Below is a small trained network, with its code and all its weights. Each question gives an input and a target symbol and asks what happens when units are switched off, that is, made to give their printed mean instead of their output.

import numpy as np


def w(rows, s, z=0):
    codes = np.array(rows[::2]) - 128.0
    scale = np.full(codes.shape[1], s)
    scale[-1] = z or s
    return codes * scale


def f(y):
    return y / 2 * (1 + np.tanh(0.7978845608 * (y + 0.044715 * y**3)))


def softmax(a):
    e = np.exp(a - a.max(-1, keepdims=True))
    return e / e.sum(-1, keepdims=True)


def log_softmax(a):
    a = a - a.max(-1, keepdims=True)
    return a - np.log(np.exp(a).sum(-1, keepdims=True))


def net(x, mask):
    ids = ['αβηπφω'.index(c) for c in x.split()]
    T = len(ids)
    res = E[ids] + P[:T]
    r = res
    for j in range(3):
        rows = slice(3 * j, 3 * j + 3)
        q, k, v = (r @ M[0][rows].T for M in (Q, K, V))
        z = softmax(np.where(np.tri(T) > 0, q @ k.T / 3**0.5, -1e9)) @ v
        o = O[0][rows]
        res = res + np.where(mask[j], z, o[:, -1]) @ o[:, :-1]
    y = f(res @ A[0][:, :-1].T + A[0][:, -1])
    res = res + np.where(mask[3:11], y, B[0][:, -1]) @ B[0][:, :-1]
    return log_softmax(res[-1] @ U[:, :-1].T + U[:, -1])


Q, K, V, O, A, B = {}, {}, {}, {}, {}, {}
E = w([
[119,156,252,101,119],'α',
[181,136,176,172,137],'β',
[60,56,157,115,54],'η',
[31,201,128,112,56],'π',
[128,193,107,98,89],'φ',
[114,86,131,87,163],'ω',
],0.02)
P = w([
[28,172,50,253,234],'0',
[150,214,116,67,223],'1',
[182,191,122,68,189],'2',
[187,183,149,96,169],'3',
[194,166,135,107,147],'4',
[170,139,130,131,147],'5',
[164,139,138,167,139],'6',
[142,111,131,173,145],'7',
[149,108,134,186,127],'8',
[135,99,113,197,138],'9',
[147,91,117,191,118],'10',
[135,92,113,169,123],'11',
],0.0077)
Q[0] = w([
[79,141,142,135,83],'H0',
[134,158,123,149,75],'H0',
[109,53,123,167,63],'H0',
[170,140,108,72,229],'H1',
[68,156,159,181,84],'H1',
[72,253,94,187,78],'H1',
[185,172,194,117,183],'H2',
[39,101,97,110,101],'H2',
[167,138,177,149,77],'H2',
],0.015)
K[0] = w([
[136,110,144,132,214],'H0',
[76,104,131,96,156],'H0',
[62,129,38,225,164],'H0',
[171,164,175,138,117],'H1',
[73,168,45,128,131],'H1',
[97,252,79,94,104],'H1',
[190,149,73,91,84],'H2',
[133,107,150,207,169],'H2',
[118,119,125,111,226],'H2',
],0.015)
V[0] = w([
[166,92,116,177,112],'H0',
[148,193,132,174,5],'H0',
[220,254,15,139,158],'H0',
[151,151,92,175,201],'H1',
[139,169,127,158,227],'H1',
[82,145,195,113,179],'H1',
[110,98,34,88,94],'H2',
[179,72,124,66,56],'H2',
[97,173,92,89,126],'H2',
],0.0088)
O[0] = w([
[171,150,198,132,246,2],'H0',
[79,252,180,132,184,62],'H0',
[206,153,131,42,18,144],'H0',
[121,175,68,135,143,103],'H1',
[234,20,150,73,69,168],'H1',
[185,45,184,62,44,245],'H1',
[73,111,102,3,166,102],'H2',
[65,171,41,121,230,20],'H2',
[119,95,92,129,81,229],'H2',
],0.0077,0.0036)
A[0] = w([
[170,65,189,91,159,191],'N0',
[186,180,78,98,139,230],'N1',
[120,91,100,99,112,1],'N2',
[120,144,173,114,141,37],'N3',
[207,164,100,146,155,5],'N4',
[150,92,249,138,174,97],'N5',
[213,156,147,134,165,165],'N6',
[87,90,171,123,127,128],'N7',
],0.016,0.0082)
B[0] = w([
[152,115,46,193,25,252],'N0',
[127,148,241,83,248,185],'N1',
[160,84,70,109,81,153],'N2',
[234,61,14,61,72,125],'N3',
[2,135,73,225,116,129],'N4',
[155,127,22,114,70,190],'N5',
[42,130,207,177,215,150],'N6',
[104,206,76,213,252,185],'N7',
],0.009,0.015)
U = w([
[116,112,113,98,226,119],'α',
[141,161,158,87,174,201],'β',
[33,148,169,80,90,64],'η',
[141,50,143,96,194,220],'π',
[176,223,120,125,149,1],'φ',
[254,131,195,207,224,79],'ω',
],0.0084,0.0078)

Each question gives the input, a string of symbols that net reads in full, and the target symbol t.
The units are the heads (3 rows each of Q, K, V and O) and the neurons (one row each of A and B). Each row of codes is followed by its name. A weight is (code - 128) times the scale printed after its matrix; where a second scale follows, it is the last column's (O, A, B and U).
mask holds one flag per unit, heads first, then neurons. A switched-off unit (its flag False) gives its mean, the last column of its rows in O or B, instead of its output. The means were averaged over made-up inputs and are rounded, as every weight is.
A unit's drop is (log p(t) with every unit on - log p(t) with that unit switched off) / (log p(t) with every unit on - log p(t) with every unit switched off).
The circuit of an input: a set's keep is (log p(t) with only the set's units on - log p(t) with every unit switched off) / (log p(t) with every unit on - log p(t) with every unit switched off). Starting from all 11 units, units are removed one at a time, each time the one whose removal leaves the highest keep (on an exact tie, the one counted first), for as long as the keep stays at least 0.8.
units of the circuit, in order: the units of the circuit, biggest drop first
most important unit: the unit with the biggest drop
k most important neurons: the k neurons with the biggest drops, biggest first
which heads matter: for each layer, one digit per head in row order, 1 if its drop is at least 0.15 and else 0, layers parted by /
drop of u: that unit's drop, to one decimal
input η ω η ω η ω, target α: units of the circuit, in order	(H0 H2 H1)
input π ω α, target φ: 3 most important neurons	(N5 N0 N7)
input ω ω ω φ φ ω, target β: which heads matter	100
input α ω ω α ω, target φ: units of the circuit, in order	(H1 N0 N5 N7)
input ω η η φ ω φ η ω α, target φ: units of the circuit, in order	(N5 N0)
input ω α α ω, target φ: units of the circuit, in order	(H1 N0 N5 H2)
input β ω β π β φ η, target φ: units of the circuit, in order	(N5 H2 H0 N0)
input α ω η ω ω β ω ω η, target ω: which heads matter	001
input ω β ω, target ω: which heads matter	101
input α α η, target ω: most important unit	H2
input ω ω β ω, target ω: drop of H0	0.3
input ω β φ, target β: drop of N7	0.1
input α φ ω ω ω φ φ φ π η ω, target β: drop of N0	0.2
input ω π ω φ η η ω η η π, target π: most important neuron	(N0)
